X =
130  122  118  136  120  124  123  119  134  124  140  119  118  145  127  113
120  133  119  122  136  126  137  116  137  129  137  119  111  136  130  115
123  120  118  124  124  130  133  124  134  129  145  128  129  152  129  120
126  121  130  128  136  147  140  133  112  129  131  146  125  124  126  128
Rows and columns are counted from 1.
(1, 1)	130
(2, 5)	136
(3, 3)	118
(2, 7)	137
(1, 8)	119
(1, 7)	123
(3, 8)	124
(2, 6)	126
(4, 7)	140
(4, 11)	131
(3, 15)	129
(2, 15)	130
(3, 10)	129
(3, 12)	128
(2, 16)	115
(2, 12)	119
(2, 11)	137
(1, 5)	120

arr =
[[130 125 127 125 129 127 132 125 132 127 131 128 129 127 131]
 [135 125 111 123 139 121 121 114 121 141 114 134 119 116 119]
 [130 128 128 132 128 128 129 133 126 128 125 127 123 130 130]
 [126 132 129 125 127 130 125 126 132 130 131 128 127 131 130]
 [123 131 129 128 126 128 123 126 122 127 126 129 134 125 121]
 [126 132 129 129 127 130 124 129 126 129 127 128 128 130 126]
 [121 133 130 124 119 117 139 136 125 129 122 134 122 119 130]
 [124 133 129 122 127 130 123 122 132 129 132 129 132 129 127]
 [125 121 130 140 142 131 132 135 115 119 125 127 133 122 129]
 [118 132 131 117 111 107 155 139 132 127 123 138 119 113 137]
 [134 130 129 127 118 133 120 126 135 131 132 124 129 139 124]
 [117 132 133 135 143 133 125 134 117 122 127 129 132 124 131]
 [128 127 132 134 130 132 128 133 126 124 130 125 130 131 130]
 [127 131 132 121 122 133 124 122 140 127 140 125 136 137 130]
 [118 129 134 138 142 133 126 134 114 119 127 128 136 123 128]
 [118 134 131 119 116 112 148 137 130 128 123 136 119 116 136]]
Indices start at 1.
(1, 1)	130
(11, 7)	120
(8, 12)	129
(12, 13)	132
(2, 8)	114
(8, 7)	123
(15, 1)	118
(8, 6)	130
(12, 3)	133
(9, 2)	121
(3, 14)	130
(1, 5)	129
(2, 5)	139
(8, 5)	127
(4, 8)	126
(13, 14)	131
(2, 11)	114
(12, 6)	133
(1, 6)	127
(16, 7)	148
(4, 11)	131
(14, 6)	133
(11, 4)	127
(13, 4)	134
(4, 12)	128
(9, 9)	115
(16, 4)	119
(13, 12)	125
(9, 11)	125
(5, 15)	121
(13, 9)	126
(7, 13)	122
(12, 1)	117
(13, 13)	130
(13, 11)	130
(5, 11)	126
(6, 3)	129
(11, 5)	118

W = [[113, 127, 119, 141, 132, 136, 119, 135, 129, 128, 117, 117, 129], [127, 127, 121, 132, 122, 123, 122, 124, 114, 133, 121, 134, 118], [141, 119, 125, 135, 118, 109, 121, 139, 134, 126, 132, 134, 128], [140, 125, 128, 105, 136, 135, 131, 130, 119, 136, 140, 122, 138], [131, 135, 108, 126, 134, 128, 113, 136, 120, 126, 126, 116, 128], [139, 135, 134, 133, 124, 141, 146, 125, 120, 142, 126, 138, 137], [134, 136, 120, 120, 135, 139, 117, 121, 119, 129, 127, 121, 116], [132, 136, 136, 136, 123, 133, 136, 127, 128, 122, 119, 130, 107], [136, 126, 143, 122, 118, 137, 136, 128, 126, 123, 124, 129, 127], [123, 131, 119, 121, 133, 117, 116, 129, 131, 127, 136, 125, 148]]
Indices start at 1.
row 1 col 1: 113
row 9 col 3: 143
row 10 col 11: 136
row 2 col 1: 127
row 8 col 10: 122
row 2 col 11: 121
row 8 col 11: 119
row 3 col 10: 126
row 5 col 3: 108
row 9 col 5: 118
row 1 col 5: 132
row 2 col 2: 127
row 4 col 7: 131
row 5 col 1: 131
row 6 col 4: 133
row 5 col 13: 128
row 10 col 2: 131
row 3 col 9: 134
row 4 col 2: 125
row 1 col 11: 117
row 2 col 12: 134
row 3 col 11: 132
row 5 col 11: 126
row 2 col 5: 122
row 2 col 4: 132
row 8 col 6: 133
row 4 col 5: 136
row 10 col 7: 116
row 9 col 10: 123
row 7 col 4: 120
row 7 col 7: 117
row 3 col 1: 141
row 7 col 1: 134
row 7 col 9: 119
row 1 col 6: 136
